Below is a small trained network, with its code and all its weights. Each question gives an input and a class and asks what happens when units are switched off, that is, made to give their printed mean instead of their output.

import numpy as np


def w(rows, s, z=0):
    codes = np.array(rows[::2]) - 128.0
    scale = np.full(codes.shape[1], s)
    scale[-1] = z or s
    return codes * scale


def f(y):
    return y / 2 * (1 + np.tanh(0.7978845608 * (y + 0.044715 * y**3)))


def log_softmax(a):
    a = a - a.max(-1, keepdims=True)
    return a - np.log(np.exp(a).sum(-1, keepdims=True))


def net(x, mask):
    res = np.array(x, float).reshape(1, 8) / 4 @ E
    y = f(res @ A[0][:, :-1].T + A[0][:, -1])
    res = res + np.where(mask, y, B[0][:, -1]) @ B[0][:, :-1]
    return log_softmax(res[-1] @ U[:, :-1].T + U[:, -1])


A, B = {}, {}
E = w([
[121,116,129,123,133,129],'x0',
[104,107,143,129,142,150],'x1',
[154,179,40,192,245,92],'x2',
[98,88,142,115,153,142],'x3',
[46,201,25,88,96,113],'x4',
[131,98,123,90,155,92],'x5',
[113,125,136,139,128,150],'x6',
[73,142,241,141,177,10],'x7',
],0.012)
A[0] = w([
[65,144,140,170,123,172,73],'neuron 0',
[83,194,222,125,110,70,32],'neuron 1',
[195,53,12,109,95,253,71],'neuron 2',
[131,158,162,113,83,179,192],'neuron 3',
[111,120,74,195,242,124,153],'neuron 4',
[20,200,71,27,93,114,89],'neuron 5',
[36,160,192,190,149,37,69],'neuron 6',
[88,107,62,104,145,123,2],'neuron 7',
[87,194,198,101,188,148,63],'neuron 8',
[109,95,207,27,2,146,146],'neuron 9',
[243,63,185,160,138,135,61],'neuron 10',
],0.0085,0.0031)
B[0] = w([
[103,114,13,76,138,111,136],'neuron 0',
[177,118,154,71,104,109,188],'neuron 1',
[138,143,181,2,78,97,249],'neuron 2',
[113,158,112,120,139,148,169],'neuron 3',
[250,174,65,173,125,70,199],'neuron 4',
[56,80,24,190,150,80,206],'neuron 5',
[100,98,246,31,108,194,205],'neuron 6',
[107,170,150,151,99,156,148],'neuron 7',
[161,105,197,120,130,73,155],'neuron 8',
[214,123,86,208,250,217,243],'neuron 9',
[5,39,51,233,56,86,200],'neuron 10',
],0.0085,0.015)
U = w([
[219,219,130,148,254,169,254],'0',
[133,178,186,11,90,127,89],'1',
[16,124,110,197,79,98,24],'2',
],0.0092,0.0036)

Each question gives the input, the list of numbers given to net, and the class t.
The units are the neurons (one row each of A and B). Each row of codes is followed by its name. A weight is (code - 128) times the scale printed after its matrix; where a second scale follows, it is the last column's (A, B and U).
mask holds one flag per neuron, in row order. A switched-off neuron (its flag False) gives its mean, the last column of its row in B, instead of its output. The means were averaged over made-up inputs and are rounded, as every weight is.
A unit's drop is (log p(t) with every unit on - log p(t) with that unit switched off) / (log p(t) with every unit on - log p(t) with every unit switched off).
The circuit of an input: a set's keep is (log p(t) with only the set's units on - log p(t) with every unit switched off) / (log p(t) with every unit on - log p(t) with every unit switched off). Starting from all 11 units, units are removed one at a time, each time the one whose removal leaves the highest keep (on an exact tie, the one counted first), for as long as the keep stays at least 0.8.
units of the circuit, in order: the units of the circuit, biggest drop first
top k neurons: the k neurons with the biggest drops, biggest first
drop when u is switched off: that unit's drop, to one decimal
input [0,0,2,-2,-2,5,5,4], class 1: units of the circuit, in order : (neuron 9)
input [4,4,3,-7,-4,2,5,-2], class 2: top 2 neurons : (neuron 9; neuron 10)
input [3,-4,4,-5,6,-6,8,6], class 1: top 3 neurons : (neuron 6; neuron 9; neuron 10)
input [8,0,-4,-4,-4,-3,-4,0], class 0: top 2 neurons : (neuron 9; neuron 5)
input [8,-3,4,0,-6,5,-5,1], class 2: top 2 neurons : (neuron 10; neuron 9)
input [-1,2,-1,-3,3,-3,2,4], class 1: top 2 neurons : (neuron 10; neuron 6)
input [-5,3,0,-7,-2,-7,-7,1], class 2: units of the circuit, in order : (neuron 9; neuron 2)
input [-3,-6,-5,4,-8,-6,8,-7], class 2: top 3 neurons : (neuron 10; neuron 6; neuron 1)
input [-5,-6,-5,-7,4,1,2,4], class 0: top 3 neurons : (neuron 9; neuron 10; neuron 2)
input [-5,0,-8,4,-1,-2,4,-7], class 0: top 2 neurons : (neuron 9; neuron 6)
input [6,-3,-3,4,-8,0,-8,6], class 2: top 2 neurons : (neuron 10; neuron 2)
input [0,8,5,2,8,-3,-7,-8], class 1: top 3 neurons : (neuron 2; neuron 10; neuron 9)
input [6,6,-5,3,-5,-2,4,-2], class 0: top 2 neurons : (neuron 9; neuron 5)
input [-2,1,-5,8,7,6,-1,0], class 2: top 2 neurons : (neuron 5; neuron 4)
input [-2,6,4,-4,-6,5,3,-3], class 2: units of the circuit, in order : (neuron 10)
input [-2,1,-1,-3,0,-2,0,-4], class 1: top 2 neurons : (neuron 9; neuron 2)
input [-2,6,-5,-7,-5,0,8,4], class 0: top 2 neurons : (neuron 9; neuron 2)
input [1,-6,3,-6,2,5,8,4], class 1: top 2 neurons : (neuron 9; neuron 6)
input [0,0,-4,1,-4,8,4,3], class 0: drop when neuron 9 is switched off : 1.5
input [-7,-3,-6,0,8,6,2,2], class 2: drop when neuron 5 is switched off : 3.2
input [0,5,-8,4,-2,-8,-1,-3], class 0: drop when neuron 9 is switched off : 1.3
input [-5,-6,-7,8,8,4,0,0], class 2: drop when neuron 4 is switched off : 0.4
